Below is a small trained network, with its code and all its weights. Each question gives an input and a class and asks what happens when units are switched off, that is, made to give their printed mean instead of their output.

import numpy as np


def w(rows, s, z=0):
    codes = np.array(rows[::2]) - 128.0
    scale = np.full(codes.shape[1], s)
    scale[-1] = z or s
    return codes * scale


def f(y):
    return y / 2 * (1 + np.tanh(0.7978845608 * (y + 0.044715 * y**3)))


def log_softmax(a):
    a = a - a.max(-1, keepdims=True)
    return a - np.log(np.exp(a).sum(-1, keepdims=True))


def net(x, mask):
    res = np.array(x, float).reshape(1, 4) / 4 @ E
    y = f(res @ A[0][:, :-1].T + A[0][:, -1])
    res = res + np.where(mask, y, B[0][:, -1]) @ B[0][:, :-1]
    return log_softmax(res[-1] @ U[:, :-1].T + U[:, -1])


A, B = {}, {}
E = w([
[88,151,105,147,119,160,129,152,148,48,149,39],'x0',
[185,122,179,102,57,68,147,139,169,93,247,85],'x1',
[113,87,112,194,91,107,203,147,90,101,115,137],'x2',
[138,138,73,157,125,131,111,181,173,171,136,122],'x3',
],0.015)
A[0] = w([
[175,122,171,114,44,80,143,175,178,80,248,67,106],'n1',
[43,104,107,184,145,208,136,194,88,59,40,96,123],'n2',
[128,125,124,96,20,124,161,122,174,23,236,58,154],'n3',
[199,84,122,169,51,42,138,155,149,124,219,131,200],'n4',
[199,148,217,40,144,70,81,35,97,226,102,253,128],'n5',
[81,176,235,34,162,119,60,29,116,26,128,61,114],'n6',
[52,162,40,220,106,138,113,254,157,48,117,18,2],'n7',
[115,158,61,140,187,142,35,144,146,214,56,153,108],'n8',
[90,230,23,143,191,214,46,208,230,212,111,119,186],'n9',
[55,222,106,86,153,194,36,127,178,122,122,98,57],'n10',
[56,107,121,141,200,191,64,93,108,207,37,184,138],'n11',
],0.007,0.0047)
B[0] = w([
[128,99,123,172,75,141,148,173,156,68,151,62,253],'n1',
[91,141,105,156,158,133,110,78,67,100,119,169,210],'n2',
[97,140,200,120,82,81,112,128,119,171,144,92,248],'n3',
[121,60,134,167,61,85,177,185,128,157,141,138,227],'n4',
[227,88,122,92,149,79,89,174,130,184,147,123,240],'n5',
[156,154,174,82,161,148,131,91,129,181,99,173,209],'n6',
[155,96,107,84,144,9,110,148,89,167,127,128,209],'n7',
[71,155,169,162,101,140,119,105,188,122,125,145,215],'n8',
[60,125,173,106,146,124,85,125,188,148,193,119,241],'n9',
[125,113,183,134,116,150,189,152,161,102,109,139,188],'n10',
[104,130,117,152,76,121,154,129,111,144,108,162,242],'n11',
],0.012,0.017)
U = w([
[159,168,158,85,170,133,94,86,84,80,130,54,23],'0',
[145,181,180,103,131,236,149,114,197,97,130,110,20],'1',
[177,94,114,183,72,93,216,158,94,190,52,178,199],'2',
[155,92,130,76,192,89,134,134,121,123,178,167,3],'3',
[165,119,106,157,60,92,136,191,184,57,217,6,165],'4',
[150,125,21,186,210,170,182,103,32,43,52,155,36],'5',
[24,141,149,219,81,139,165,96,116,75,119,138,174],'6',
[154,134,136,42,183,97,33,143,156,195,163,123,183],'7',
],0.012,0.0049)

Each question gives the input, the list of numbers given to net, and the class t.
The units are the neurons (one row each of A and B). Each row of codes is followed by its name. A weight is (code - 128) times the scale printed after its matrix; where a second scale follows, it is the last column's (A, B and U).
mask holds one flag per neuron, in row order. A switched-off neuron (its flag False) gives its mean, the last column of its row in B, instead of its output. The means were averaged over made-up inputs and are rounded, as every weight is.
A unit's drop is (log p(t) with every unit on - log p(t) with that unit switched off) / (log p(t) with every unit on - log p(t) with every unit switched off).
The circuit of an input: a set's keep is (log p(t) with only the set's units on - log p(t) with every unit switched off) / (log p(t) with every unit on - log p(t) with every unit switched off). Starting from all 11 units, units are removed one at a time, each time the one whose removal leaves the highest keep (on an exact tie, the one counted first), for as long as the keep stays at least 0.8.
circuit, biggest first: the units of the circuit, biggest drop first
unit that matters most: the unit with the biggest drop
top k neurons: the k neurons with the biggest drops, biggest first
drop of u: that unit's drop, to one decimal
input [7,-3,-5,7], class 7: unit that matters most : n7
input [7,-1,7,7], class 7: circuit, biggest first : (n7 n1)
input [8,-5,-7,-2], class 1: circuit, biggest first : (n10 n6)
input [4,-6,7,8], class 6: top 3 neurons : (n5 n2 n9)
input [0,-7,6,-1], class 5: circuit, biggest first : (n3 n2)
input [3,-4,-7,-6], class 1: circuit, biggest first : (n10 n7)
input [8,-6,5,2], class 5: circuit, biggest first : (n2 n3)
input [4,-5,-6,-3], class 1: circuit, biggest first : (n6 n10)
input [-6,2,0,-2], class 7: top 4 neurons : (n5 n11 n1 n10)
input [5,-5,-5,4], class 6: top 3 neurons : (n5 n10 n8)
input [3,-2,2,3], class 7: top 2 neurons : (n1 n7)
input [-8,-7,5,6], class 6: top 3 neurons : (n8 n9 n7)
input [4,-5,7,4], class 5: top 2 neurons : (n2 n3)
input [-6,-8,3,5], class 6: circuit, biggest first : (n8)
input [8,-3,-7,8], class 7: top 2 neurons : (n7 n9)
input [-6,-6,6,5], class 6: top 2 neurons : (n8 n7)
input [-3,7,-8,-2], class 4: top 2 neurons : (n1 n4)
input [3,-4,-7,3], class 1: top 2 neurons : (n4 n9)
input [7,-2,8,7], class 7: drop of n11 : 0.1
input [2,5,-6,-8], class 7: circuit, biggest first : (n6)
input [-7,8,6,-6], class 4: drop of n1 : 0.2
input [-4,-7,8,-1], class 6: drop of n9 : -0.1
input [2,-7,-7,0], class 6: drop of n6 : 0.0
